-10.901   -0.659   -8.041   -3.610    8.050   -9.029   17.073 Out: 17.073
 0.044  -0.098   0.184  -0.043   0.121 Out: 0.121
  9.17    7.70   10.89   10.12  -16.13   14.20 Out: 14.20
 0.130   0.106  -0.119  -0.008  -0.042  -0.022 Out: -0.022
   0.505    46.740   123.041  -128.638  -163.555   165.076   -90.288 Out: -90.288
  79.72   172.97    28.88  -117.79 Out: -117.79
---
[ 19 -57  81 -40] | -57

[[-21 -10  36  81 -53]
 [  6  41 -47 -78 -35]] | -10

[-65 -17 -14 -45 -11] | -17

[[ 31 -15 -28  14 -77  16  19]
 [  6  20 -42  22 -78  11  18]] | -15

[[ 56  75  12  58  -1]
 [-70 -55 -18 -29  83]] | 75

[[ 38   0 -42  41 -17]
 [  7 -70 -61 -23  26]
 [ 36   1  76 -15 -14]] | 0

[[  6 -15  47 -19]
 [ 13 -64 -25  14]
 [ 11 -29  79  14]] | -15
---
2248,7601,4110,2937,2959,4807,6372
6249,3796,4225,2803,4199,8561,2147
value 6372

-693,-412,-785,281,696,-494 value -412

230,15,269,637,-985,-342 value 230

203,157,224,148,50 value 157

2218,2804,3127,8382 value 2804

42,169,231,78 value 78

-248,-350,113,-665
92,369,643,543
value 369

349,477,685,78,581
684,727,771,6,248
value 685
---
[[-10  30   1 -50  19  15 -33]
 [-56  76 -74  23  65 -49  -9]
 [-36  44  59  -2  37  74 -32]] value 76, 74

[-33  10  23 -65  15] value 23, 15

[-54  25 -37  -9 -71] value 25, -9

[[ -2   4  -3  -9]
 [-63  21   5  34]
 [-42   1   6  11]] value 34, 21

[-33  -6  72  29  66 -42] value 72, 66

[  0  12 -49 -62  73  -5] value 73, 12

[ 11 -10 -56   4 -26  83  -3] value 83, 11

[[ 36 -60  29  -7]
 [ 20 -68 -26 -18]] value 36, 29

[-44 -66 -13 -17  37] value 37, -13
---
[9 4 1 3] => 9, 1

[[158  77  66  91]
 [192  61  37  98]] => 192, 37

[ 31  36  17  48 -32  22] => 48, -32

[[8 1 2 3]
 [2 7 4 6]
 [1 5 0 9]] => 9, 0

[5 6 3 9 2 7] => 9, 2

[[ 37 181 184  89 232  32]
 [207  18 136  61 110 164]] => 232, 18

[8 2 1 7] => 8, 1

[[ 31  10   3  38  28 -27]
 [ 40  36  32  -6 -32   0]] => 40, -32

[ 3 49  2 83] => 83, 2
---
[[  6  55  20 -17   7  12 -41]
 [ 12   4  20  -2 -79  21 -29]] -> -29

[ 27 -12 -53 -76  -6   0] -> -12

[ 70 -45  49  54] -> 54

[  3  25   8 -84 -31 -33] -> -31

[[ -2   2   1  -1   3   1]
 [ 78  44   3 -38  21  56]
 [-11  14  22   2  15  13]] -> -2

[ 61   1 -79   3  -3] -> 1

[[-10   0 -47 -42 -64  -2]
 [-13  13  25 -20 -37  15]
 [-11   0 -45 -39 -57   2]] -> -47
---
array([72, 12, 48, 87, 94])
72

array([ -9,  49, -31, -24,  43,  45,  16])
16

array([-153,  772, -271, -539, -795])
-271

array([8884, 3703, 7242, 3099, 4671, 1906, 2046])
3703

array([  4,   6, -21, -28,  29, -32,   8])
4

array([[3, 7, 7, 4, 1, 4, 7],
       [4, 3, 6, 7, 6, 4, 6],
       [2, 4, 7, 7, 5, 4, 6]])
5

array([ 43,  21,  44, -12, -34,  16, -48])
16
---
[ 52  -9  26  -5  45 -23  66] gives 52, 66

[[-24 -30   2  -8  17  -5   7]
 [ 76 -28  27 -29  69  43  75]] gives -24, 75

[ 40  66  73 -13  50  28] gives 40, 28

[[-30  60 -13 -54 -25  27 -23]
 [ 71  11   3  -1 -26  21  42]
 [-66 -28 -48  66  10  10 -57]] gives -30, -57

[-77 -24 -81 -39  55] gives -77, 55

[[ 7 13 23  2]
 [21 34 63  7]] gives 7, 7

[-7 -4  3 -4 85] gives -7, 85
---
[[-22   6  13 -66  28 -19]
 [  1  60  -2 -59   3  30]
 [ 21  40   1 -34 -19 -11]] -> 13

[[-35  65   4  15  27  -1]
 [  6  60 -36   3  76  14]
 [-22 -59 -48   0  67  -3]] -> 4

[[ 21  28  74 -34]
 [ 44  -3  22 -24]
 [-18  26  58  -8]] -> 74

[[ -6  -4 -32 -23  11 -23  10]
 [-65 -11 -17  -6  45  -8 -35]
 [-25   9  25  17   0  29 -24]] -> -32

[[ 13  50  17 -46  61  -8 -24]
 [ 13  53  18 -48  65  -9 -24]
 [ 13  54  19 -48  66  -9 -25]] -> 17

[[-55  54  62 -22  71]
 [-82  50  62 -34  66]
 [-86  36  54 -53  41]] -> 62
---
Q:
  8   18  -12   -3    8    6   -3    4   13   14
  2  -33   23    8   -2   -1    8   -2   -1  -16
 -7   28  -14   -4    3    1   -1    3   -2   16
 -1   23   -8    0    2   -1   -2    5   -1    8
 12   27  -25   -7    9    6    4    7   13   22
  7   -8    4    1    6    6   -1    1   10    2
  0   12    3   -1    4    1   -5    0    9    9
 -2   -8   19    2    1   -2   -6   -5    6   -2
  6   -8    8    1    3    1    2    0    9    1
A: 0

Q:
 233   393   -90   173   533   513   478
-186   562  -460   526  -754   247  -587
 564  -177   318   340   281  -451  -723
 -73   -49   203  -128    65   108   386
 104   127    78    93   121   122   119
-346  -283   389  -490    43   137   896
  19   217   -60   215  -129   126   -86
  14    29   146   -13    70    94   232
A: -346

Q:
593  631  635  628  562  539
675  573  629  697  695  683
636  599  619  636  642  630
613  611  611  613  608  613
445  749  764  730  280  117
704  556  637  743  736  725
A: 613

Q:
28  19  33  33  30  28  58  27  36  18
40  77  24  33  18  42  10  11  21  18
34  50  45  13  77  22  45  47  30  47
37  74   8  31  15  16  23  11  35  22
49  68  38  48  10  47  17  19  48  16
31  57  18  49  26  41  17  21  38  24
22  12  15  19  27  22  18  26  21  41
34  33  75  16  37  35  42  79  28  46
24  12  25  33  31  32   8  23  17  34
31   9   7  43  12  36  10   4  20  32
29  89  36  10  45  14  24  32  22  23
A: 24

Q:
81  18  88  61  28  81  92  64   2  61
34  45  10  66  50  13  87  72  40  41
59  85  41  86  79  54   4  15  55  53
29  79  10  38  76   7  44  57  36  60
73  83  15  19   2  65  11  41  14  39
81  54  22  54  29  63  53   7  93  95
A: 29

Q:
4359  4882  7280  4604  6845  5734  6771  4471  6025  6835  4326  6000  4559  7838  4656  4855
5831  5573  6194  5789  5328  6647  6391  5826  6509  6377  5808  6544  6172  6388  5546  5410
4083  4229  6318  4274  6110  6641  6355  4349  6470  6396  4100  6851  6301  6048  4185  4208
5693  6014  5592  5747  6054  6266  5776  6140  6839  5048  5775  6254  4742  5263  5880  5955
4213  4985  2782  4124  9616  3072  2540  4069  3598  2334  4263  3087  6164  3524  4988  5513
5916  5753  5914  5870  6365  5787  5899  5775  5722  5915  5969  5746  6305  5976  5898  5824
A: 5693

Q:
5512  5587  5825  7298  5316  6516  4524  6565  4549  4795  5506  5399  5227  6390  4864  5086
6398  5550  5547  3872  5886  7468  6234  5797  4453  5609  5380  5537  5225  5257  3178  5499
6240  5424  7599  5993  5267  5269  5973  5559  7345  2848  5471  5332  5349  5471  4316  6173
5599  5470  4333  7002  6328  6535  6281  5749  6236  4477  5407  5365  5329  5760  6839  3774
6379  5451  2000  5996  5066  5983  5760  4722  7245  4068  5397  5440  5309  6340  5567  5121
5438  5202  6002  5021  4900  7005  6118  5229  5626  8138  5376  5390  5305  6305  4479  5435
5313  5438  6225  5904  5949  7161  5119  5403  5790  5703  5419  5466  5437  6215  6731  5393
A: 6379
---
 562  -513   367   453   891   -15   520 ⇒ 891
-485   568  -725  -380  -423  -375 ⇒ -380
 7  53  54  49  87 ⇒ 54
28  76  96  15  64 ⇒ 96
85  25  91   8  61 ⇒ 91
2  7  5  4  8 ⇒ 5
113  664  364  881   79 ⇒ 364
-148   244  -419   -99  -237   544  -980 ⇒ -237
108   98   42  234 ⇒ 98
---
[734 442 452 863 361 221 686]	452

[-47  28 -50  -3 -34]	-34

[ -4 -15   1  29 -48  -2 -16]	-4

[ 4 11 36 81 70  9 35]	35

[[ 222 -298 -695 -159  241 -205  255]
 [-358 -132  931 -237 -315  167 -422]
 [-298  -37  590 -257 -236  121 -293]]	-205

[5 6 8 7 8 5 1]	6
